Below is a small trained network, with its code and all its weights. Each question gives an input and a target symbol and asks what happens when units are switched off, that is, made to give their printed mean instead of their output.

import numpy as np


def w(rows, s, z=0):
    codes = np.array(rows[::2]) - 128.0
    scale = np.full(codes.shape[1], s)
    scale[-1] = z or s
    return codes * scale


def norm(h):
    return h / np.sqrt((h * h).mean(-1, keepdims=True) + 1e-5)


def f(y):
    return y / 2 * (1 + np.tanh(0.7978845608 * (y + 0.044715 * y**3)))


def softmax(a):
    e = np.exp(a - a.max(-1, keepdims=True))
    return e / e.sum(-1, keepdims=True)


def log_softmax(a):
    a = a - a.max(-1, keepdims=True)
    return a - np.log(np.exp(a).sum(-1, keepdims=True))


def net(x, mask):
    ids = ['ΓΔΛΦεζηθξπσ'.index(c) for c in x.split()]
    T = len(ids)
    res = E[ids] + P[:T]
    u = 0
    for l in range(3):
        r = norm(res)
        for j in range(3):
            rows = slice(2 * j, 2 * j + 2)
            q, k, v = (r @ M[l][rows].T for M in (Q, K, V))
            z = softmax(np.where(np.tri(T) > 0, q @ k.T / 2**0.5, -1e9)) @ v
            o = O[l][rows]
            res = res + np.where(mask[u + j], z, o[:, -1]) @ o[:, :-1]
        u += 3
        y = f(norm(res) @ A[l][:, :-1].T + A[l][:, -1])
        res = res + np.where(mask[u : u + 8], y, B[l][:, -1]) @ B[l][:, :-1]
        u += 8
    return log_softmax(norm(res)[-1] @ U[:, :-1].T + U[:, -1])


Q, K, V, O, A, B = {}, {}, {}, {}, {}, {}
E = w([
[211,96,95],'Γ',
[227,133,55],'Δ',
[148,224,184],'Λ',
[135,207,196],'Φ',
[185,139,31],'ε',
[181,138,33],'ζ',
[178,90,87],'η',
[178,90,86],'θ',
[108,2,208],'ξ',
[107,208,183],'π',
[86,29,170],'σ',
],0.0073)
P = w([
[131,177,131],'0',
[100,149,89],'1',
[177,110,248],'2',
[125,124,93],'3',
[78,159,104],'4',
[136,98,168],'5',
[128,118,88],'6',
[86,137,111],'7',
[158,67,127],'8',
],0.017)
Q[0] = w([
[130,203,148],'0.h0',
[223,75,7],'0.h0',
[206,133,127],'0.h1',
[25,56,56],'0.h1',
[238,108,197],'0.h2',
[125,73,146],'0.h2',
],0.019)
K[0] = w([
[150,184,86],'0.h0',
[211,84,226],'0.h0',
[126,118,50],'0.h1',
[208,89,187],'0.h1',
[252,158,161],'0.h2',
[137,57,142],'0.h2',
],0.021)
V[0] = w([
[95,144,19],'0.h0',
[169,191,84],'0.h0',
[188,116,147],'0.h1',
[123,103,9],'0.h1',
[51,153,3],'0.h2',
[97,101,211],'0.h2',
],0.0066)
O[0] = w([
[254,174,68,79],'0.h0',
[218,90,125,97],'0.h0',
[73,153,136,158],'0.h1',
[232,96,195,2],'0.h1',
[164,206,9,115],'0.h2',
[31,136,166,193],'0.h2',
],0.0057,0.0032)
A[0] = w([
[189,126,73,30],'0.n0',
[148,175,252,103],'0.n1',
[166,113,151,74],'0.n2',
[190,24,95,3],'0.n3',
[101,115,64,154],'0.n4',
[105,111,49,222],'0.n5',
[162,91,213,128],'0.n6',
[83,82,91,160],'0.n7',
],0.013,0.0017)
B[0] = w([
[93,71,112,147],'0.n0',
[64,80,173,218],'0.n1',
[144,173,154,135],'0.n2',
[105,138,246,151],'0.n3',
[155,84,113,223],'0.n4',
[160,65,112,253],'0.n5',
[173,140,248,234],'0.n6',
[178,72,74,228],'0.n7',
],0.016,0.0049)
Q[1] = w([
[135,180,120],'1.h0',
[128,213,105],'1.h0',
[94,83,3],'1.h1',
[150,101,113],'1.h1',
[192,159,129],'1.h2',
[102,215,111],'1.h2',
],0.028)
K[1] = w([
[130,100,171],'1.h0',
[144,108,162],'1.h0',
[103,109,251],'1.h1',
[97,100,109],'1.h1',
[122,175,114],'1.h2',
[106,115,56],'1.h2',
],0.03)
V[1] = w([
[105,197,86],'1.h0',
[164,150,87],'1.h0',
[204,90,153],'1.h1',
[7,193,87],'1.h1',
[165,65,198],'1.h2',
[188,149,140],'1.h2',
],0.013)
O[1] = w([
[150,203,139,128],'1.h0',
[82,185,96,173],'1.h0',
[216,90,109,155],'1.h1',
[2,188,150,82],'1.h1',
[146,214,177,254],'1.h2',
[89,132,115,134],'1.h2',
],0.0095,0.01)
A[1] = w([
[26,99,179,96],'1.n0',
[106,181,169,88],'1.n1',
[169,138,222,251],'1.n2',
[133,146,85,111],'1.n3',
[77,166,79,125],'1.n4',
[232,253,153,193],'1.n5',
[157,195,198,42],'1.n6',
[152,116,148,131],'1.n7',
],0.014,0.0017)
B[1] = w([
[172,90,79,214],'1.n0',
[143,160,110,168],'1.n1',
[152,121,192,255],'1.n2',
[166,120,149,151],'1.n3',
[117,66,140,134],'1.n4',
[65,4,105,183],'1.n5',
[147,148,180,200],'1.n6',
[134,138,122,152],'1.n7',
],0.027,0.0062)
Q[2] = w([
[160,45,139],'2.h0',
[3,159,65],'2.h0',
[115,70,40],'2.h1',
[60,128,112],'2.h1',
[223,156,103],'2.h2',
[102,163,144],'2.h2',
],0.029)
K[2] = w([
[98,58,117],'2.h0',
[67,154,241],'2.h0',
[136,157,245],'2.h1',
[80,188,115],'2.h1',
[164,119,1],'2.h2',
[103,175,163],'2.h2',
],0.027)
V[2] = w([
[108,172,146],'2.h0',
[135,59,229],'2.h0',
[180,12,102],'2.h1',
[21,81,218],'2.h1',
[67,3,47],'2.h2',
[243,72,135],'2.h2',
],0.013)
O[2] = w([
[157,95,99,34],'2.h0',
[114,56,242,99],'2.h0',
[157,250,180,250],'2.h1',
[85,92,214,169],'2.h1',
[126,238,48,245],'2.h2',
[43,151,190,254],'2.h2',
],0.011,0.0096)
A[2] = w([
[144,218,195,97],'2.n0',
[139,116,144,1],'2.n1',
[102,161,94,145],'2.n2',
[2,146,122,183],'2.n3',
[160,121,129,126],'2.n4',
[71,218,160,111],'2.n5',
[185,122,230,122],'2.n6',
[120,79,184,135],'2.n7',
],0.019,0.0039)
B[2] = w([
[120,40,200,237],'2.n0',
[54,135,159,119],'2.n1',
[160,173,164,202],'2.n2',
[100,4,101,201],'2.n3',
[76,137,124,129],'2.n4',
[26,178,135,214],'2.n5',
[144,203,19,255],'2.n6',
[168,73,168,181],'2.n7',
],0.022,0.0098)
U = w([
[168,136,207,254],'Γ',
[106,215,201,164],'Δ',
[148,36,116,129],'Λ',
[134,43,124,133],'Φ',
[145,175,91,48],'ε',
[143,167,96,50],'ζ',
[180,136,94,72],'η',
[188,141,83,122],'θ',
[7,98,165,92],'ξ',
[135,49,47,92],'π',
[13,176,67,112],'σ',
],0.015,0.0049)

Each question gives the input, a string of symbols that net reads in full, and the target symbol t.
The units are the heads (2 rows each of Q, K, V and O) and the neurons (one row each of A and B). Each row of codes is followed by its name. A weight is (code - 128) times the scale printed after its matrix; where a second scale follows, it is the last column's (O, A, B and U).
mask holds one flag per unit, layer by layer, with each layer's heads first. A switched-off unit (its flag False) gives its mean, the last column of its rows in O or B, instead of its output. The means were averaged over made-up inputs and are rounded, as every weight is.
A unit's drop is (log p(t) with every unit on - log p(t) with that unit switched off) / (log p(t) with every unit on - log p(t) with every unit switched off).
top k neurons: the k neurons with the biggest drops, biggest first
k most important neurons of layer l: the k neurons of layer l with the biggest drops, biggest first
which heads matter: for each layer, one digit per head in row order, 1 if its drop is at least 0.15 and else 0, layers parted by /
input ξ ξ Γ ξ Φ, target ξ: top 4 neurons -> 1.n0, 0.n6, 1.n5, 0.n7
input σ Δ θ θ σ Λ σ Γ, target σ: 4 most important neurons of layer 1 -> 1.n5, 1.n0, 1.n6, 1.n2
input θ π ξ ξ σ π η θ, target σ: most important neuron of layer 0 -> 0.n6
input σ ε Φ Φ Λ σ θ, target θ: top 2 neurons -> 0.n7, 0.n6
input σ ζ σ ξ ξ Λ σ θ, target ξ: top 3 neurons -> 1.n0, 1.n5, 2.n6
input ξ σ Γ σ ξ, target σ: top 2 neurons -> 1.n2, 0.n5
input Γ σ ζ ζ ε, target σ: which heads matter -> 101 / 001 / 011
input Λ ξ Φ π π ξ η σ, target π: which heads matter -> 100 / 110 / 010
input ε ζ σ σ, target σ: top 3 neurons -> 1.n5, 1.n0, 1.n6
input σ σ Δ Λ Φ, target σ: which heads matter -> 011 / 011 / 011
input ξ Λ Γ Λ π θ Φ Δ, target π: which heads matter -> 000 / 100 / 010
input π ξ σ Λ, target Λ: which heads matter -> 100 / 000 / 000
input θ ξ σ σ ε, target ξ: top 2 neurons -> 1.n0, 2.n6
input σ σ σ ζ ζ, target σ: which heads matter -> 101 / 010 / 011
input θ ξ Λ θ η, target ξ: which heads matter -> 100 / 001 / 011
input θ σ θ σ Λ, target σ: which heads matter -> 101 / 011 / 011
input π ξ ξ π η, target ξ: 3 most important neurons of layer 2 -> 2.n6, 2.n3, 2.n5
input Γ Δ σ σ σ η Δ ξ σ, target Δ: which heads matter -> 100 / 000 / 000
input ε σ ζ ξ π, target σ: top 2 neurons -> 1.n5, 1.n0
input θ ξ π Λ ξ σ σ Γ, target ξ: top 2 neurons -> 1.n0, 2.n6
input π π π π θ, target π: 3 most important neurons of layer 0 -> 0.n1, 0.n7, 0.n6
input σ ξ ζ σ θ ζ Λ, target Λ: top 2 neurons -> 1.n5, 0.n0
input ε σ θ ξ ζ, target σ: 3 most important neurons of layer 0 -> 0.n1, 0.n6, 0.n5
input θ Γ σ σ π σ π Δ Γ, target Δ: which heads matter -> 100 / 010 / 010
